Below is a small trained network, with its code and all its weights. Each question gives an input and a class and asks what happens when units are switched off, that is, made to give their printed mean instead of their output.

import numpy as np


def w(rows, s, z=0):
    codes = np.array(rows[::2]) - 128.0
    scale = np.full(codes.shape[1], s)
    scale[-1] = z or s
    return codes * scale


def norm(h):
    return h / np.sqrt((h * h).mean(-1, keepdims=True) + 1e-5)


def f(y):
    return y / 2 * (1 + np.tanh(0.7978845608 * (y + 0.044715 * y**3)))


def log_softmax(a):
    a = a - a.max(-1, keepdims=True)
    return a - np.log(np.exp(a).sum(-1, keepdims=True))


def net(x, mask):
    res = np.array(x, float).reshape(1, 7) / 4 @ E
    u = 0
    for l in range(2):
        y = f(norm(res) @ A[l][:, :-1].T + A[l][:, -1])
        res = res + np.where(mask[u : u + 10], y, B[l][:, -1]) @ B[l][:, :-1]
        u += 10
    return log_softmax(norm(res)[-1] @ U[:, :-1].T + U[:, -1])


A, B = {}, {}
E = w([
[148,86,166,194,135,54,27,1,147,89,96],'x0',
[121,130,104,137,137,137,133,123,142,114,130],'x1',
[104,179,187,207,66,146,166,135,189,123,97],'x2',
[142,115,126,133,128,136,144,121,128,132,106],'x3',
[131,69,106,136,25,108,156,106,2,39,178],'x4',
[109,102,146,134,131,139,116,148,130,129,135],'x5',
[136,138,132,122,123,117,137,117,120,134,130],'x6',
],0.008)
A[0] = w([
[141,123,60,63,3,171,205,242,111,133,171,84],'0.n1',
[32,129,176,146,120,148,74,163,111,116,151,133],'0.n2',
[113,215,140,37,186,223,196,193,150,199,129,181],'0.n3',
[159,84,106,148,173,71,176,165,152,126,154,138],'0.n4',
[92,154,143,210,95,126,198,173,130,138,122,72],'0.n5',
[132,117,143,138,181,141,71,99,185,178,106,153],'0.n6',
[179,168,185,153,247,204,219,148,143,175,162,7],'0.n7',
[142,137,108,148,114,131,168,49,111,164,121,131],'0.n8',
[108,130,74,86,159,115,185,209,166,203,110,105],'0.n9',
[53,231,186,227,27,162,139,141,144,129,69,252],'0.n10',
],0.0062,0.0028)
B[0] = w([
[29,116,115,147,202,175,219,102,111,223,79,213],'0.n1',
[199,111,82,94,131,120,182,77,143,128,71,138],'0.n2',
[201,2,195,123,56,149,86,127,156,26,191,255],'0.n3',
[183,162,115,123,134,129,73,203,167,149,56,133],'0.n4',
[160,167,57,176,76,116,188,53,151,185,80,156],'0.n5',
[153,194,100,132,181,80,138,69,119,198,220,192],'0.n6',
[108,148,174,99,109,145,66,149,195,82,178,182],'0.n7',
[107,62,214,83,156,148,107,134,128,152,168,137],'0.n8',
[213,139,67,94,109,11,62,140,111,60,164,196],'0.n9',
[57,184,182,179,126,127,180,156,178,88,107,228],'0.n10',
],0.0061,0.0088)
A[1] = w([
[163,121,154,183,54,184,111,123,153,41,109,1],'1.n1',
[118,98,64,63,197,170,146,161,37,211,142,106],'1.n2',
[61,206,59,155,11,133,168,131,157,152,89,59],'1.n3',
[171,92,129,184,72,49,104,102,73,1,96,113],'1.n4',
[143,133,250,222,97,118,145,112,217,77,140,85],'1.n5',
[164,34,97,58,187,125,23,86,92,121,196,249],'1.n6',
[106,193,137,171,246,75,94,87,168,236,111,80],'1.n7',
[213,81,76,131,134,108,53,113,133,124,167,161],'1.n8',
[113,33,102,133,51,149,128,202,137,75,128,92],'1.n9',
[204,106,133,126,100,85,157,95,157,90,126,162],'1.n10',
],0.0076,0.0022)
B[1] = w([
[151,193,134,68,116,57,113,134,132,144,123,171],'1.n1',
[107,171,95,171,66,152,3,74,139,14,46,171],'1.n2',
[156,26,198,96,163,132,146,98,149,227,197,165],'1.n3',
[173,124,135,68,129,184,99,240,222,107,202,190],'1.n4',
[86,132,52,121,84,117,33,182,81,45,137,242],'1.n5',
[163,127,90,92,177,181,215,105,115,214,109,248],'1.n6',
[58,175,123,200,165,39,152,60,48,158,36,198],'1.n7',
[194,70,220,126,144,142,228,149,95,156,141,197],'1.n8',
[155,166,159,155,147,74,88,93,80,163,127,178],'1.n9',
[101,166,100,113,100,165,103,156,183,154,117,169],'1.n10',
],0.0081,0.011)
U = w([
[251,78,122,47,175,188,143,160,129,153,177,206],'0',
[126,154,152,109,63,98,65,207,204,57,196,161],'1',
[162,148,128,135,224,76,185,59,91,216,96,38],'2',
[70,186,124,208,148,56,58,101,110,97,89,7],'3',
[120,116,51,127,116,176,72,70,56,46,56,135],'4',
[77,81,160,183,108,164,224,110,122,195,141,187],'5',
],0.019,0.0019)

Each question gives the input, the list of numbers given to net, and the class t.
The units are the neurons (one row each of A and B). Each row of codes is followed by its name. A weight is (code - 128) times the scale printed after its matrix; where a second scale follows, it is the last column's (A, B and U).
mask holds one flag per neuron, layer by layer. A switched-off neuron (its flag False) gives its mean, the last column of its row in B, instead of its output. The means were averaged over made-up inputs and are rounded, as every weight is.
A unit's drop is (log p(t) with every unit on - log p(t) with that unit switched off) / (log p(t) with every unit on - log p(t) with every unit switched off).
The circuit of an input: a set's keep is (log p(t) with only the set's units on - log p(t) with every unit switched off) / (log p(t) with every unit on - log p(t) with every unit switched off). Starting from the 12 units with the biggest drops (on a tie, the unit counted first), units are removed one at a time, each time the one whose removal leaves the highest keep (on an exact tie, the one counted first), for as long as the keep stays at least 0.8.
units of the circuit, in order: the units of the circuit, biggest drop first
unit that matters most: the unit with the biggest drop
k most important neurons: the k neurons with the biggest drops, biggest first
top k neurons in layer l: the k neurons of layer l with the biggest drops, biggest first
drop of u: that unit's drop, to one decimal
input [-5,2,-3,-6,3,0,-2], class 4: units of the circuit, in order	(1.n2)
input [1,-8,-1,-5,-7,7,-7], class 2: 2 most important neurons	(0.n6; 1.n7)
input [-6,3,0,-5,4,-7,-3], class 4: units of the circuit, in order	(0.n1; 1.n2)
input [8,8,-5,2,0,-4,0], class 2: 4 most important neurons	(0.n3; 1.n7; 0.n9; 0.n6)
input [0,2,3,-8,3,5,-8], class 5: 2 most important neurons	(0.n3; 1.n3)
input [1,-2,-5,-4,7,-3,-5], class 0: top 2 neurons in layer 1	(1.n4; 1.n5)
input [-8,4,2,6,1,6,8], class 5: 2 most important neurons	(0.n1; 1.n4)
input [-4,-5,-2,-1,1,6,8], class 4: 2 most important neurons	(0.n1; 1.n2)
input [-8,-5,2,8,6,-8,-4], class 5: 3 most important neurons	(0.n1; 1.n5; 1.n3)
input [-8,6,0,-5,4,-8,7], class 4: 2 most important neurons	(0.n1; 1.n2)
input [0,4,1,-3,6,0,-3], class 5: 2 most important neurons	(0.n3; 0.n1)
input [-5,-1,0,3,7,3,0], class 4: 3 most important neurons	(1.n2; 0.n10; 1.n8)
input [1,8,2,-1,-8,-1,-5], class 3: 2 most important neurons	(1.n7; 0.n6)
input [2,-7,-7,4,-1,-8,-4], class 2: units of the circuit, in order	(0.n3)
input [0,3,4,-4,7,-1,-7], class 5: top 3 neurons in layer 0	(0.n3; 0.n1; 0.n9)
input [8,-3,0,-3,7,2,5], class 0: 2 most important neurons	(0.n10; 1.n6)
input [6,0,-3,5,-1,-4,-4], class 2: 2 most important neurons	(0.n3; 1.n7)
input [8,-5,-1,1,3,-3,-7], class 0: drop of 0.n10	0.2
input [-5,-2,0,-1,2,7,-7], class 4: drop of 0.n1	1.9
input [-6,-7,7,2,-2,6,6], class 1: unit that matters most	0.n3
input [-6,5,-2,-8,7,2,5], class 4: drop of 1.n2	1.9
